Look-ups in named tables: a row name and a column name give one cell, copied from the table.

Nog =
,Fakila,Fab,Lalape,Bir,Mopige,Vozata,Segebu,Keb
Vapuse,99,66,172,105,197,87,27,41
Rotazar,136,88,119,175,42,123,61,134
Sof,83,75,174,205,81,113,84,96
Gose,140,59,111,99,82,111,45,162
Bafot,89,125,160,154,72,104,150,115
Likonu,141,88,82,54,85,125,55,177
Gugived,74,113,109,23,164,144,3,135
Gidete,40,139,158,121,120,96,86,136
Palugal,129,97,80,102,86,100,108,159
Gub,157,140,101,87,67,114,76,134

Vozata of Gub is 114
Lalape of Gugived is 109
Lalape of Likonu is 82
Lalape of Gub is 101
Segebu of Sof is 84
Fab of Gub is 140
Bir of Bafot is 154
Segebu of Vapuse is 27
Keb of Gidete is 136
Keb of Gub is 134

Table Gikibeg
	Puvata	Negu	Kasa	Sotuk	Mip	Fovi	Vozuba	Dinani
Buretil	118	252	206	215	70	167	214	162
Nulat	113	50	20	79	94	168	90	117
Zus	85	64	77	166	30	196	188	124
Gen	92	74	78	149	26	199	177	85
Dif	117	227	200	216	64	147	223	131
Gizov	95	82	45	145	26	196	169	98
Mevug	167	133	167	93	231	51	39	128
Suvapar	117	86	22	49	153	113	47	132
Simoz	124	39	24	54	145	134	49	156
Tapu	135	208	208	201	73	170	229	106

Gizov, Puvata: 95
Zus, Puvata: 85
Mevug, Dinani: 128
Dif, Puvata: 117
Zus, Kasa: 77
Tapu, Mip: 73
Tapu, Fovi: 170
Gen, Mip: 26
Mevug, Negu: 133
Gen, Dinani: 85
Suvapar, Vozuba: 47
Suvapar, Dinani: 132
Nulat, Vozuba: 90
Gen, Sotuk: 149
Dif, Vozuba: 223
Nulat, Fovi: 168
Gen, Fovi: 199

Kesema
|  | Kopudig | Pasepa | Fitamuv | Nibugit | Vimane | Kazo | Rabasiz | Pabug |
|---|---|---|---|---|---|---|---|---|
| Gelag | 6.6 | 5.4 | 5.4 | 6.5 | 5.9 | 7.8 | 8.0 | 4.0 |
| Pamos | 4.5 | 5.1 | 1.3 | 7.1 | 5.7 | 4.4 | 8.7 | 5.5 |
| Gezov | 7.5 | 6.5 | 8.2 | 5.4 | 5.9 | 8.7 | 5.2 | 5.4 |
| Ker | 6.7 | 7.2 | 4.0 | 6.6 | 6.0 | 7.9 | 5.4 | 5.4 |
| Kek | 6.6 | 5.4 | 3.9 | 6.7 | 6.0 | 7.9 | 8.5 | 4.0 |
| Tig | 4.7 | 6.6 | 2.0 | 5.4 | 5.1 | 4.8 | 7.7 | 5.1 |
| Tidef | 7.1 | 6.0 | 8.7 | 4.4 | 5.4 | 7.9 | 5.4 | 4.7 |

Pabug of Tig = 5.1
Kazo of Tidef = 7.9
Pasepa of Tidef = 6.0
Fitamuv of Gezov = 8.2
Pasepa of Gezov = 6.5
Kopudig of Gezov = 7.5
Vimane of Gelag = 5.9
Pasepa of Pamos = 5.1
Vimane of Ker = 6.0
Vimane of Kek = 6.0
Fitamuv of Tidef = 8.7
Nibugit of Tig = 5.4
Rabasiz of Tig = 7.7
Rabasiz of Tidef = 5.4
Rabasiz of Ker = 5.4
Kazo of Tig = 4.8
Row with the largest Nibugit: Pamos

Sasetar =
	Zuv	Sos	Belozu	Donuka	Volo	Pon	Dag
Rotegu	5.21	2.39	3.87	3.20	7.28	7.73	3.54
Zipe	2.93	3.92	4.90	6.05	3.15	6.81	7.17
Mosokuz	4.85	1.99	7.07	4.61	9.08	7.33	5.87
Das	7.18	5.47	5.39	7.18	4.68	8.24	8.45
Bebab	2.69	3.68	5.73	7.80	6.42	8.37	5.93
Dom	3.04	7.21	4.26	3.79	7.03	8.33	4.57
Dob	8.59	8.74	7.41	6.50	6.21	6.48	7.55
Kob	6.62	9.07	2.97	6.48	7.10	3.60	4.28

What is the Volo of Das in Sasetar?
4.68
What is the Donuka of Dom in Sasetar?
3.79
What is the Volo of Mosokuz in Sasetar?
9.08
What is the Sos of Kob in Sasetar?
9.07
What is the Pon of Bebab in Sasetar?
8.37
What is the Sos of Rotegu in Sasetar?
2.39
What is the Dag of Kob in Sasetar?
4.28
What is the Dag of Zipe in Sasetar?
7.17
What is the Donuka of Kob in Sasetar?
6.48
What is the Sos of Dob in Sasetar?
8.74
What is the Belozu of Dob in Sasetar?
7.41
What is the Pon of Mosokuz in Sasetar?
7.33
What is the Donuka of Das in Sasetar?
7.18
What is the Donuka of Dob in Sasetar?
6.50
What is the Belozu of Kob in Sasetar?
2.97
What is the Zuv of Das in Sasetar?
7.18
What is the Belozu of Bebab in Sasetar?
5.73
What is the Pon of Dom in Sasetar?
8.33
What is the Zuv of Dom in Sasetar?
3.04
What is the Volo of Bebab in Sasetar?
6.42
Row with the largest Volo: Mosokuz

Ferukub
cols = Nenoru, Vapo, Firib, Bof, Lon, Zububos, Nam, Lodelu
Vurum: [4.8, 4.3, 3.3, 4.3, 5.9, 6.7, 5.3, 4.9]
Nepenas: [6.5, 4.0, 3.8, 4.3, 5.9, 5.6, 5.5, 5.0]
Tureral: [3.7, 6.0, 6.4, 5.6, 3.9, 5.8, 4.2, 4.5]
Fodeb: [4.2, 3.3, 5.5, 4.7, 6.6, 6.0, 5.6, 5.4]
Neki: [4.1, 6.0, 5.8, 6.9, 7.7, 3.8, 2.4, 5.4]
Nep: [3.5, 3.7, 4.5, 7.2, 4.0, 6.4, 5.2, 4.5]
Det: [3.6, 6.9, 3.3, 4.6, 5.9, 5.0, 5.1, 5.3]
Duda: [3.6, 5.0, 5.8, 3.5, 5.9, 5.4, 6.9, 5.5]
Tovelig: [5.1, 3.3, 5.9, 6.1, 4.5, 3.9, 5.7, 5.4]

Fodeb, Lon: 6.6
Tovelig, Bof: 6.1
Tovelig, Firib: 5.9
Tureral, Lon: 3.9
Nep, Vapo: 3.7
Nep, Firib: 4.5
Vurum, Bof: 4.3
Vurum, Firib: 3.3
Duda, Bof: 3.5
Tureral, Vapo: 6.0
Duda, Zububos: 5.4
Nepenas, Firib: 3.8

Lutokis:
,Dob,Tibivo,Zasez
Mubunaf,121,119,128
Dovore,119,121,124
Fel,110,103,121
Kesi,106,84,102
Rel,78,54,93
Zum,128,127,123
Bidaz,99,139,171
Maz,143,168,143
Vegag,121,119,126
Metebag,129,134,112
Zibuvap,146,77,65
Fimuvo,126,123,123
Ziki,120,116,118
Nivo,175,210,149

Tibivo of Dovore: 121
Zasez of Bidaz: 171
Zasez of Kesi: 102
Dob of Bidaz: 99
Dob of Zibuvap: 146
Dob of Rel: 78
Zasez of Zibuvap: 65
Tibivo of Fimuvo: 123
Zasez of Metebag: 112
Dob of Metebag: 129
Tibivo of Fel: 103
Dob of Kesi: 106
Dob of Ziki: 120
Which row has the largest Dob? Nivo

Table Foni
        Likole  Vezumi   Zatik     Gef     Zus   Mufiz     Ruz   Rorin     Siz     Sug
Vebo    -2.457  -0.667  -2.041   0.718  -0.021  -7.842   1.752   0.198   2.799  -0.084
Kigum   -3.455   0.498  -1.628   1.219   1.662  -7.313   2.000  -0.620   3.069  -0.833
Gapin    4.362  -3.373  -1.900  -3.688  -5.980   1.828  -0.559  -3.090  -7.699   3.471
Pemez   -9.610   7.126   2.096   2.856   4.888  -8.737   7.828  -1.093   1.309  -6.417
Zelole   1.495  -1.701  -0.958  -5.038   0.355  -0.219  -4.948   1.260   3.957   0.158

Gapin, Zatik => -1.900
Zelole, Siz => 3.957
Kigum, Ruz => 2.000
Vebo, Gef => 0.718
Kigum, Likole => -3.455
Kigum, Mufiz => -7.313
Vebo, Likole => -2.457
Kigum, Vezumi => 0.498
Zelole, Sug => 0.158

